Below is a small trained network, with its code and all its weights. Each question gives an input and a target symbol and asks what happens when units are switched off, that is, made to give their printed mean instead of their output.

import numpy as np


def w(rows, s, z=0):
    codes = np.array(rows[::2]) - 128.0
    scale = np.full(codes.shape[1], s)
    scale[-1] = z or s
    return codes * scale


def softmax(a):
    e = np.exp(a - a.max(-1, keepdims=True))
    return e / e.sum(-1, keepdims=True)


def log_softmax(a):
    a = a - a.max(-1, keepdims=True)
    return a - np.log(np.exp(a).sum(-1, keepdims=True))


def net(x, mask):
    ids = ['δηθλμξπστφω'.index(c) for c in x.split()]
    T = len(ids)
    res = E[ids] + P[:T]
    u = 0
    for l in range(2):
        r = res
        for j in range(3):
            rows = slice(2 * j, 2 * j + 2)
            q, k, v = (r @ M[l][rows].T for M in (Q, K, V))
            z = softmax(np.where(np.tri(T) > 0, q @ k.T / 2**0.5, -1e9)) @ v
            o = O[l][rows]
            res = res + np.where(mask[u + j], z, o[:, -1]) @ o[:, :-1]
        u += 3
    return log_softmax(res[-1] @ U[:, :-1].T + U[:, -1])


Q, K, V, O = {}, {}, {}, {}
E = w([
[168,78,111,117],'δ',
[27,100,220,118],'η',
[74,85,107,87],'θ',
[115,212,61,77],'λ',
[119,172,100,83],'μ',
[31,138,158,190],'ξ',
[167,74,107,241],'π',
[133,175,186,148],'σ',
[147,92,118,113],'τ',
[9,56,140,136],'φ',
[190,66,145,131],'ω',
],0.011)
P = w([
[149,139,118,93],'0',
[92,128,32,126],'1',
[128,138,125,103],'2',
[80,103,12,144],'3',
[127,140,142,122],'4',
[75,88,9,158],'5',
[131,135,151,133],'6',
[65,82,1,166],'7',
[120,138,151,127],'8',
],0.0065)
Q[0] = w([
[96,183,158,157],'L0H1',
[169,194,213,32],'L0H1',
[107,115,252,173],'L0H2',
[184,199,161,80],'L0H2',
[166,110,238,23],'L0H3',
[64,109,72,159],'L0H3',
],0.034)
K[0] = w([
[103,203,127,147],'L0H1',
[209,202,78,49],'L0H1',
[90,161,249,217],'L0H2',
[134,238,127,109],'L0H2',
[160,166,59,1],'L0H3',
[91,77,146,145],'L0H3',
],0.031)
V[0] = w([
[135,123,175,121],'L0H1',
[138,9,147,136],'L0H1',
[102,71,195,175],'L0H2',
[101,207,175,173],'L0H2',
[174,131,98,37],'L0H3',
[152,133,144,226],'L0H3',
],0.016)
O[0] = w([
[134,67,160,109,73],'L0H1',
[249,160,78,46,183],'L0H1',
[125,45,86,19,151],'L0H2',
[177,61,227,104,65],'L0H2',
[255,195,119,60,5],'L0H3',
[101,87,167,227,175],'L0H3',
],0.0089,0.0032)
Q[1] = w([
[93,168,198,69],'L1H1',
[215,84,130,210],'L1H1',
[97,148,128,180],'L1H2',
[37,122,94,81],'L1H2',
[7,74,63,88],'L1H3',
[157,114,121,124],'L1H3',
],0.021)
K[1] = w([
[92,132,119,47],'L1H1',
[204,98,117,191],'L1H1',
[146,78,118,176],'L1H2',
[82,50,104,87],'L1H2',
[87,107,139,3],'L1H3',
[112,140,147,153],'L1H3',
],0.024)
V[1] = w([
[164,50,133,196],'L1H1',
[2,214,169,111],'L1H1',
[221,65,82,207],'L1H2',
[222,179,196,190],'L1H2',
[109,127,150,48],'L1H3',
[190,81,148,164],'L1H3',
],0.0085)
O[1] = w([
[180,69,17,112,164],'L1H1',
[181,248,213,199,167],'L1H1',
[255,100,131,206,151],'L1H2',
[147,2,203,187,1],'L1H2',
[83,103,120,32,158],'L1H3',
[151,120,205,139,90],'L1H3',
],0.0053,0.0069)
U = w([
[211,160,106,117,132],'δ',
[155,90,254,119,253],'η',
[104,116,166,64,115],'θ',
[126,52,77,192,129],'λ',
[70,112,101,69,88],'μ',
[128,184,75,76,57],'ξ',
[201,88,139,63,154],'π',
[35,142,122,189,84],'σ',
[176,148,128,120,151],'τ',
[159,196,139,178,153],'φ',
[47,61,183,132,141],'ω',
],0.0053,0.0058)

Each question gives the input, a string of symbols that net reads in full, and the target symbol t.
The units are the heads (2 rows each of Q, K, V and O). Each row of codes is followed by its name. A weight is (code - 128) times the scale printed after its matrix; where a second scale follows, it is the last column's (O and U).
mask holds one flag per head, layer by layer. A switched-off head (its flag False) gives its mean, the last column of its rows in O, instead of its output. The means were averaged over made-up inputs and are rounded, as every weight is.
A unit's drop is (log p(t) with every unit on - log p(t) with that unit switched off) / (log p(t) with every unit on - log p(t) with every unit switched off).
The circuit of an input: a set's keep is (log p(t) with only the set's units on - log p(t) with every unit switched off) / (log p(t) with every unit on - log p(t) with every unit switched off). Starting from all 6 units, units are removed one at a time, each time the one whose removal leaves the highest keep (on an exact tie, the one counted first), for as long as the keep stays at least 0.8.
circuit, biggest first: the units of the circuit, biggest drop first
most important unit: the unit with the biggest drop
which heads matter: for each layer, one digit per head in row order, 1 if its drop is at least 0.15 and else 0, layers parted by /
input ξ λ ξ φ ω φ λ ω, target φ: which heads matter -> 110 / 100
input π η π φ θ, target ξ: most important unit -> L1H2
input σ θ λ ω λ λ, target φ: circuit, biggest first -> [L0H2, L1H1]
input δ σ θ τ φ π π μ, target λ: circuit, biggest first -> [L0H3, L1H1]
input δ σ λ σ σ δ λ τ, target φ: circuit, biggest first -> [L0H2, L1H1, L0H1]
input δ ξ τ τ, target σ: circuit, biggest first -> [L0H3, L0H2, L0H1]
input ω ω λ π ω δ, target λ: circuit, biggest first -> [L0H3, L1H1]
input η λ λ τ μ, target φ: which heads matter -> 001 / 001
input δ η φ μ ω σ σ σ, target ξ: which heads matter -> 011 / 010
input λ ω δ τ δ μ, target φ: circuit, biggest first -> [L0H2, L1H1, L0H1]
input π σ ξ δ δ ξ θ σ ξ, target ω: circuit, biggest first -> [L0H2, L0H3]
input ξ μ ω ω μ σ π θ, target λ: circuit, biggest first -> [L0H3, L1H1]
input η δ θ δ, target ξ: circuit, biggest first -> [L0H2, L1H2, L0H3]
input σ ω λ ξ ω μ ω σ, target σ: circuit, biggest first -> [L0H3, L1H2]
input λ θ θ φ λ φ μ τ, target ξ: circuit, biggest first -> [L1H2, L0H2]
input τ τ θ ξ λ δ, target φ: most important unit -> L1H1
input δ σ φ θ η φ δ, target δ: which heads matter -> 111 / 000
input σ σ λ ξ μ μ, target σ: which heads matter -> 001 / 000
input ξ φ ω π μ ξ π φ, target ξ: which heads matter -> 110 / 010
input σ λ σ λ τ, target φ: most important unit -> L0H2
input σ π σ σ π σ, target λ: which heads matter -> 001 / 110
input σ θ σ δ φ φ σ σ, target ξ: which heads matter -> 010 / 010
